[-71  14 -45  23 -15] 14
[-61   8 -43 -30 -62] 8
[-71  17  69  34  59] 17
[ 61  57 -12 -35 -10] 57
[  2 -42 -50 -82 -66] -42
[ -1  67 -63 -42  30] 67
[-59  52 -83 -79  34] 52
[-43 -79 -55 -29 -44] -79
---
array([-61,  38,  -9, -16, -43,   1]) -> -61, 1

array([[ 19, -22,  65, -18],
       [-63,  29, -13,  69],
       [-45,  10, -14, -13]]) -> 19, -13

array([[ -9,  -1,  24,  -1,  -5, -20,   7],
       [ -4,  26,  62,  26, -30, -14,  61],
       [-15,  11,  24,  11, -17, -27,  33]]) -> -9, 33

array([-62, -42,  -3,   1,  11]) -> -62, 11

array([[-24,  39,  39, -25,   4, -34, -27],
       [  1, -46,  23,   7,  33,  16,  66]]) -> -24, 66

array([[ 13,  -7,  -1, -22, -17],
       [  7,  10,  11,  17,  -1],
       [ -4, -16, -10,   8, -82]]) -> 13, -82
---
[[ 50  21 -10 -87]
 [ 19  32  12  53]] -> 21

[[ 16 -25 -68  -5  74]
 [ 46   7  35  34 -61]] -> -68

[[-43  35  76 -52   4]
 [ 67  41 -70  29   6]] -> 76

[[-38   5 -12 -51 -73]
 [-31  49  37 -19  15]] -> -12

[[-41 -12 -55  74 -45]
 [ 45 -14  15  14 -19]] -> -55

[[ 10  51 -56 -68 -14  48]
 [ 76  68  64 -65 -73  68]] -> -68
---
[-81 -46  75 -26  26] ⇒ 75
[-82  51 -62   0] ⇒ -62
[-17 -82 -48  14  -8  -5 -14] ⇒ -48
[-27  46  37  70 -25  71] ⇒ 37
[  0  74 -39 -60 -68] ⇒ -39
[76 50  9 74] ⇒ 9
[-29 -10 -85  -5  -1  -9] ⇒ -85
[ 10  47 -13  73] ⇒ -13
[29 -5 -7 62] ⇒ -7
---
[[ 15  51 -41  -3  28 -32 -27]
 [  9  -2 -55 -27 -42  70 -70]
 [  9  53 -37 -27 -43  -7  42]] yields 28

[[-63 -14  41 -53]
 [-29  19 -21 -52]
 [ 23 -30  29  71]] yields -29

[ 76  61  -5  30  59  57 -38] yields 59

[-15  69 -12 -19 -41 -58] yields -41

[[-17 -12  20 -63  -1 -52   7]
 [ -7  -4 -17  13  -2  32  -2]] yields -1

[[ 16  -3   5  13 -22   7]
 [-63 -10   4   3 -34  32]
 [ 39  13 -14 -27 -16   8]] yields -22
---
[[183 451 472 295 512 434]
 [580 464 407 401 405 475]
 [300 449 503 484 519 433]
 [277 454 453 327 484 443]
 [557 465 399 344 400 477]
 [254 443 576 630 557 422]
 [459 465 390 241 400 475]
 [587 469 369 256 369 497]
 [310 462 404 207 428 460]
 [390 444 575 761 548 426]] ==> 761

[[63 57 43 55 69 25 62 36 49 68 46 51 55 48]
 [74 69 33 50 70 22 47 29 59 56 65 49 62 65]
 [51 43 48 49 51 44 53 47 45 51 39 48 46 41]
 [53 52 48 48 46 51 51 50 49 51 51 48 49 51]
 [66 49 40 52 76 12 69 41 51 79 32 54 52 32]
 [81 72 27 48 76 26 47 24 60 54 71 46 71 68]
 [72 61 34 49 74 25 54 33 55 63 56 53 61 58]
 [54 45 50 49 69 23 66 53 50 74 34 53 50 33]
 [70 65 33 51 66 30 49 35 55 54 62 47 64 64]
 [48 45 54 46 45 52 53 55 44 51 43 47 46 43]
 [64 62 36 51 73 25 54 39 54 58 55 51 57 49]
 [74 54 40 47 80 16 63 37 50 73 46 51 61 45]] ==> 51

[[ 82 114  32 107 129 135]
 [ 61  68  54  45  94  77]
 [109 104 100 112  89 115]
 [ 94  85 151  75 131  78]
 [ 84 137  79  59  29  52]
 [122 110 136 128 108 208]] ==> 128

[[55 32 63 47 48 41 82 46 51 25 81 53 58 58 53]
 [29 65 48 33 59 67 44 44 47 46 33 77 42 37 70]
 [38 63 33 40 73 39 71 36 72 70 41 60 36 52 57]
 [41 57 33 42 72 33 78 36 74 70 52 57 36 55 54]
 [75 42 77 71 38 62 51 71 42 38 75 44 75 64 49]
 [75 39 73 69 42 51 70 64 48 37 79 36 71 67 42]
 [40 68 41 47 66 65 21 54 55 72 37 67 45 44 74]
 [45 52 34 45 72 29 80 37 76 68 56 53 42 59 53]
 [42 58 34 41 73 34 77 36 75 69 50 57 37 55 54]] ==> 37

[[ 102  111  446 -155  266  166  100  123 -235  -51  229    4]
 [-325  -81  233 -229  474 -205  239  226  218  117  422 -129]
 [ 215  244  -48  262 -197   13 -159 -113   39  198   54  400]
 [ 281  134  153  225  -86  162  153  -90 -165 -248 -104   46]
 [-411  -40  392 -571  605   37  197  249  229  285  251   63]
 [ 428  544  -72  484 -135  760   83 -312 -190  -37 -367 -151]
 [ 356  161 -173  336 -546  -11   92 -290  -30  166 -432  323]
 [-138 -190  420 -276  456  -93  134   68   59   25  165   18]] ==> 25
---
[77, -25, 0, 2]
-25
[[-63, -22, 22, 6, -38], [3, -33, 32, -1, -19], [55, 51, -39, -8, 42]]
22
[-56, 5, 3, 65, 7, -5, -53]
7
[-82, 29, 63, 2, -5, 45]
2
[5, 30, 55, 69]
30
[-76, -18, -4, 84, 2, -58, 87]
2
[-57, 31, -52, 75, 86, 80, -55]
86
[[-24, -3, -14, 35, 34], [41, 11, 0, -62, 40]]
-14
[[-35, 69, 2, -1, -41, -28], [-13, -5, 7, 25, 5, 1], [12, -4, 7, -3, 4, 2]]
-1
[-2, 80, 71, 75, 68, 60, 87]
68
---
array([ 19,  69,  34, -14])	34
array([ 11, -59,  18, -30, -32, -64,  34])	-64
array([-54,  65,  36, -14])	36
array([  9, -72,  -5, -27])	-5
array([-83,  44, -67,  15])	-67
array([ 0, 29, 18, 62])	18
array([ 63,  78, -66, -22])	-66
array([-21, -49,  30,  15,  36,   6, -65])	6
---
4  4  4  4  3  6  6  8  3  4  1  6  2  5  3
5  5  5  6  6  4  5  5  3  4  5  4  2  4  7
5  5  5  6  5  4  5  5  3  4  5  4  2  4  7
3  6  5  5  3  4  5  5  5  2  5  6  4  4  6
3  4  6  6  4  5  2  5  7  4  6  5  5  4  6
==> 4

55  56  48  47  52  50  45  36  44  46  45  41  49  53
64  61  47  44  36  50  44  28  46  49  38  41  39  73
58  57  43  46  50  39  37  32  44  52  43  33  41  63
55  53  42  48  47  34  38  41  47  58  46  37  38  65
57  53  49  47  35  49  49  43  52  53  44  51  41  67
63  57  45  46  30  41  42  36  51  58  40  44  33  80
61  60  45  45  47  45  40  27  43  49  41  34  42  65
62  59  39  45  44  31  32  28  44  58  40  28  33  76
62  56  44  46  31  39  41  37  51  59  40  43  32  81
67  61  38  43  33  26  30  27  47  65  37  29  24  92
62  61  46  45  44  47  41  26  43  48  40  36  42  67
70  65  44  42  32  45  39  18  44  51  33  34  33  84
==> 48

 -36   -85   -39  -150    36   184  -391  -407    76
 103   150    84  -116    94  -156  -348  -392   147
 344  -137  -240   330   469   120  -122   554  -138
 167   238  -281   399  -664  -160    85  -224  -537
-114  -338  -404   617    77   -75  -274   138  -317
-629  -913    23  -190   247  -158   729  -411  -339
-529   414  -811  -982   189  -458   756   172  -145
-175    39  -218  -224  -359    71  -169  -127   224
-548   313   196  -269   101   483    12    22  -188
 121  -266  -613   210   506  -372  -116   259   -36
-146  -109   -23  -203  -259   -29  -342  -447   168
==> -39

7257  6279  4961  7324  7237  9947  6120  9871  3249  2886  3950  5469  2870  8013  6817
6054  8707  8386  3868  4743  2654  3534  9274  6255  2815  5126  7690  6116  2014  5698
3768  8451  5673  7714  2444  9076  9665  8323  7907  8512  4604  7834  5945  5104  8683
6138  2267  7725  3063  7489  7436  8899  6933  4287  3029  5245  3640  2172  9746  9281
9478  9913  5591  3539  2133  8753  8236  2363  6265  6524  5417  3283  9728  5572  9231
7041  2483  5678  5051  9506  3698  3585  7344  5554  8438  4435  5719  3853  8531  4409
3869  9180  7012  8619  4392  9339  8647  2115  4555  2079  7589  4727  5616  9140  5592
5691  7899  7385  9250  4470  4813  3914  9552  3009  5032  7240  6558  6557  9683  9372
==> 4961

62  82  42  57  32  26  33  57  67  41  39  64  33
46  27  63  63  42  56  45  51  36  67  38  42  42
53  34  83  42  38  66  17  78  51  39  54  54  35
64  61  44  41  53  53  37  56  70  16  62  44  16
35  47  55  78  18  57  40  41  54  61  44  51  69
42  61  51  60  42  48  61  49  33  33  22  33  72
61  61  39  62  34  49  42  64  61  45  55  72  48
58  64  39  82  20  39  40  53  52  47  76  46  70
57  52  59  65  51  62  51  51  51  33  38  53  36
==> 42

41   6  57  34  41  55  75  35  46  38  15
35  53  65  49  38  52  59  53  22  52  75
50   5  43   8  46  24  74  42  45  32  32
55   5  60  29  37  50  78  34  51  37  20
19  39  57  47  40  44  67  72  43  58  64
52  33  54  33  38  53  42  32  35  52  47
==> 57
